Here is a tiny trained network, its code and every weight. The questions are about switching its units off for an input and a class, where a switched-off unit gives its printed mean instead of its output.

import numpy as np


def w(rows, s, z=0):
    codes = np.array(rows[::2]) - 128.0
    scale = np.full(codes.shape[1], s)
    scale[-1] = z or s
    return codes * scale


def norm(h):
    return h / np.sqrt((h * h).mean(-1, keepdims=True) + 1e-5)


def f(y):
    return y / 2 * (1 + np.tanh(0.7978845608 * (y + 0.044715 * y**3)))


def log_softmax(a):
    a = a - a.max(-1, keepdims=True)
    return a - np.log(np.exp(a).sum(-1, keepdims=True))


def net(x, mask):
    res = np.array(x, float).reshape(1, 7) / 4 @ E
    u = 0
    for l in range(4):
        y = f(norm(res) @ A[l][:, :-1].T + A[l][:, -1])
        res = res + np.where(mask[u : u + 6], y, B[l][:, -1]) @ B[l][:, :-1]
        u += 6
    return log_softmax(norm(res)[-1] @ U[:, :-1].T + U[:, -1])


A, B = {}, {}
E = w([
[125,240,215,170,168],'x0',
[126,128,128,129,129],'x1',
[130,128,129,128,126],'x2',
[74,187,122,133,9],'x3',
[132,208,77,35,163],'x4',
[163,154,77,179,129],'x5',
[131,128,129,126,125],'x6',
],0.014)
A[0] = w([
[125,148,162,91,11,3],'0.n1',
[234,55,201,61,163,27],'0.n2',
[83,115,243,46,134,76],'0.n3',
[53,55,189,27,120,35],'0.n4',
[139,202,141,69,132,7],'0.n5',
[126,130,66,32,127,39],'0.n6',
],0.011,0.0052)
B[0] = w([
[4,113,97,169,178,177],'0.n1',
[38,133,98,161,159,252],'0.n2',
[243,189,38,222,112,234],'0.n3',
[226,178,33,209,107,222],'0.n4',
[105,72,161,75,127,169],'0.n5',
[167,88,239,88,117,217],'0.n6',
],0.012,0.0034)
A[1] = w([
[133,94,164,122,254,1],'1.n1',
[104,33,98,180,111,39],'1.n2',
[155,232,119,188,141,149],'1.n3',
[88,115,126,135,152,39],'1.n4',
[77,76,153,189,121,70],'1.n5',
[114,123,214,223,130,15],'1.n6',
],0.0096,0.0041)
B[1] = w([
[2,63,102,152,175,192],'1.n1',
[207,148,215,27,125,184],'1.n2',
[164,82,47,125,106,253],'1.n3',
[103,148,137,107,148,111],'1.n4',
[127,77,211,19,138,163],'1.n5',
[160,91,125,5,105,182],'1.n6',
],0.008,0.0057)
A[2] = w([
[120,252,255,207,186,240],'2.n1',
[58,192,67,19,202,57],'2.n2',
[233,129,197,55,80,2],'2.n3',
[148,191,28,29,139,38],'2.n4',
[116,3,60,102,66,105],'2.n5',
[15,171,132,158,44,136],'2.n6',
],0.0091,0.0062)
B[2] = w([
[158,11,8,12,86,255],'2.n1',
[139,107,224,132,116,171],'2.n2',
[80,105,126,116,182,144],'2.n3',
[174,138,220,169,127,159],'2.n4',
[161,133,69,72,144,216],'2.n5',
[104,100,108,150,219,185],'2.n6',
],0.013,0.0061)
A[3] = w([
[135,10,171,201,44,3],'3.n1',
[65,151,98,148,5,96],'3.n2',
[43,174,127,91,14,160],'3.n3',
[246,159,83,156,111,148],'3.n4',
[116,46,161,50,148,214],'3.n5',
[104,130,42,182,155,170],'3.n6',
],0.013,0.006)
B[3] = w([
[177,169,218,77,177,145],'3.n1',
[218,98,110,175,253,141],'3.n2',
[137,35,174,142,219,142],'3.n3',
[111,137,171,206,72,195],'3.n4',
[60,212,140,171,71,253],'3.n5',
[93,187,183,165,102,185],'3.n6',
],0.012,0.014)
U = w([
[79,100,111,141,250,124],'0',
[165,106,65,56,90,73],'1',
[113,160,149,137,121,255],'2',
[160,149,230,66,136,97],'3',
[188,156,126,189,140,60],'4',
[100,166,139,142,112,148],'5',
],0.019,0.007)

Each question gives the input, the list of numbers given to net, and the class t.
The units are the neurons (one row each of A and B). Each row of codes is followed by its name. A weight is (code - 128) times the scale printed after its matrix; where a second scale follows, it is the last column's (A, B and U).
mask holds one flag per neuron, layer by layer. A switched-off neuron (its flag False) gives its mean, the last column of its row in B, instead of its output. The means were averaged over made-up inputs and are rounded, as every weight is.
A unit's drop is (log p(t) with every unit on - log p(t) with that unit switched off) / (log p(t) with every unit on - log p(t) with every unit switched off).
The circuit of an input: a set's keep is (log p(t) with only the set's units on - log p(t) with every unit switched off) / (log p(t) with every unit on - log p(t) with every unit switched off). Starting from the 12 units with the biggest drops (on a tie, the unit counted first), units are removed one at a time, each time the one whose removal leaves the highest keep (on an exact tie, the one counted first), for as long as the keep stays at least 0.8.
units of the circuit, in order: the units of the circuit, biggest drop first
most important unit: the unit with the biggest drop
k most important neurons: the k neurons with the biggest drops, biggest first
k most important neurons of layer l: the k neurons of layer l with the biggest drops, biggest first
input [-5,5,0,6,7,-6,3], class 3: most important unit : 0.n6
input [4,0,2,5,6,8,-6], class 4: units of the circuit, in order : [3.n5 3.n2 3.n3]
input [4,3,-2,-1,5,0,-2], class 3: 3 most important neurons : [2.n2 2.n4 0.n5]
input [3,0,6,-6,6,-8,0], class 4: units of the circuit, in order : [0.n3 0.n4]
input [4,-3,-6,7,-8,3,-5], class 3: 3 most important neurons of layer 1 : [1.n5 1.n6 1.n1]
input [6,1,8,8,4,8,-8], class 0: units of the circuit, in order : [0.n3 3.n3 3.n2]
input [6,1,5,-3,1,6,6], class 1: 2 most important neurons : [2.n1 0.n3]
input [-6,7,1,2,5,-5,-7], class 2: 2 most important neurons : [2.n1 3.n4]
input [7,2,-7,8,5,5,8], class 0: 2 most important neurons : [3.n3 0.n3]
input [-5,0,4,-5,-8,-2,-1], class 3: 3 most important neurons : [2.n1 3.n1 1.n2]
input [6,6,6,5,2,4,3], class 1: 2 most important neurons of layer 3 : [3.n5 3.n4]
input [8,-4,5,4,-8,8,-7], class 1: 2 most important neurons of layer 1 : [1.n6 1.n5]
input [-4,0,4,2,-6,-5,-3], class 3: 4 most important neurons : [2.n1 3.n1 1.n2 1.n3]
input [-6,4,8,-6,0,-1,3], class 5: most important unit : 3.n5
input [1,6,-8,-4,-1,4,-4], class 5: 4 most important neurons : [3.n6 2.n6 3.n2 3.n3]
input [2,-5,4,1,4,-1,0], class 3: 2 most important neurons : [2.n2 0.n5]
input [5,-2,3,7,1,8,-4], class 4: 2 most important neurons : [1.n3 3.n2]
input [6,7,-1,-1,-3,-3,-1], class 1: 2 most important neurons : [2.n1 0.n4]
input [6,7,3,6,5,3,6], class 0: 2 most important neurons of layer 1 : [1.n2 1.n3]
input [-6,2,0,2,1,7,-5], class 4: units of the circuit, in order : [2.n1]
